Below is a small trained network, with its code and all its weights. Each question gives an input and a class and asks what happens when units are switched off, that is, made to give their printed mean instead of their output.

import numpy as np


def w(rows, s, z=0):
    codes = np.array(rows[::2]) - 128.0
    scale = np.full(codes.shape[1], s)
    scale[-1] = z or s
    return codes * scale


def f(y):
    return y / 2 * (1 + np.tanh(0.7978845608 * (y + 0.044715 * y**3)))


def log_softmax(a):
    a = a - a.max(-1, keepdims=True)
    return a - np.log(np.exp(a).sum(-1, keepdims=True))


def net(x, mask):
    res = np.array(x, float).reshape(1, 8) / 4 @ E
    y = f(res @ A[0][:, :-1].T + A[0][:, -1])
    res = res + np.where(mask, y, B[0][:, -1]) @ B[0][:, :-1]
    return log_softmax(res[-1] @ U[:, :-1].T + U[:, -1])


A, B = {}, {}
E = w([
[139,126,171,155],'x0',
[114,104,104,186],'x1',
[105,229,172,160],'x2',
[92,84,128,32],'x3',
[181,92,86,108],'x4',
[232,50,157,144],'x5',
[112,72,171,210],'x6',
[122,126,2,196],'x7',
],0.0091)
A[0] = w([
[216,69,133,126,254],'n1',
[68,79,182,148,112],'n2',
[76,126,132,100,67],'n3',
[138,139,154,146,90],'n4',
[164,148,127,67,204],'n5',
[173,134,65,143,215],'n6',
[133,75,149,112,219],'n7',
[94,156,115,124,144],'n8',
[201,128,151,121,223],'n9',
[130,126,126,79,173],'n10',
[140,209,202,157,203],'n11',
[162,108,105,122,67],'n12',
[143,153,172,143,121],'n13',
[150,121,72,128,157],'n14',
[78,144,130,3,179],'n15',
[92,129,132,67,166],'n16',
],0.016,0.0077)
B[0] = w([
[78,74,77,137,235],'n1',
[111,132,195,161,166],'n2',
[147,236,194,138,149],'n3',
[152,147,138,152,135],'n4',
[94,123,94,123,191],'n5',
[111,140,41,49,195],'n6',
[53,92,123,122,191],'n7',
[98,93,158,138,162],'n8',
[127,95,101,160,193],'n9',
[142,156,77,127,172],'n10',
[97,23,132,134,221],'n11',
[105,154,188,154,141],'n12',
[141,101,140,126,155],'n13',
[1,204,124,130,171],'n14',
[53,190,99,74,248],'n15',
[100,141,124,40,189],'n16',
],0.0086,0.016)
U = w([
[199,118,139,188,32],'0',
[117,2,178,222,150],'1',
[99,90,38,125,252],'2',
[109,152,197,125,9],'3',
],0.0092,0.004)

Each question gives the input, the list of numbers given to net, and the class t.
The units are the neurons (one row each of A and B). Each row of codes is followed by its name. A weight is (code - 128) times the scale printed after its matrix; where a second scale follows, it is the last column's (A, B and U).
mask holds one flag per neuron, in row order. A switched-off neuron (its flag False) gives its mean, the last column of its row in B, instead of its output. The means were averaged over made-up inputs and are rounded, as every weight is.
A unit's drop is (log p(t) with every unit on - log p(t) with that unit switched off) / (log p(t) with every unit on - log p(t) with every unit switched off).
The circuit of an input: a set's keep is (log p(t) with only the set's units on - log p(t) with every unit switched off) / (log p(t) with every unit on - log p(t) with every unit switched off). Starting from the 12 units with the biggest drops (on a tie, the unit counted first), units are removed one at a time, each time the one whose removal leaves the highest keep (on an exact tie, the one counted first), for as long as the keep stays at least 0.8.
units of the circuit, in order: the units of the circuit, biggest drop first
unit that matters most: the unit with the biggest drop
top k neurons: the k neurons with the biggest drops, biggest first
drop when u is switched off: that unit's drop, to one decimal
input [-8,-4,-6,4,0,-8,7,-5], class 3: unit that matters most : n3
input [-5,-8,0,8,-7,-6,-3,1], class 3: top 2 neurons : n3, n1
input [8,-4,4,4,-5,7,-1,4], class 1: units of the circuit, in order : n15, n6
input [5,6,0,4,-8,7,-3,5], class 1: top 4 neurons : n15, n16, n10, n5
input [3,1,6,8,-8,-3,-7,-2], class 3: top 3 neurons : n3, n1, n6
input [-5,-7,-7,5,-6,-3,1,-5], class 3: units of the circuit, in order : n3, n1
input [4,1,-3,5,-7,8,6,8], class 1: top 3 neurons : n15, n2, n16
input [0,5,0,6,-3,-4,-1,3], class 3: drop when n3 is switched off : 0.2
input [5,3,2,7,-3,-3,-5,4], class 3: drop when n11 is switched off : 0.2
input [3,1,-1,6,-2,4,3,-2], class 1: drop when n6 is switched off : 0.3
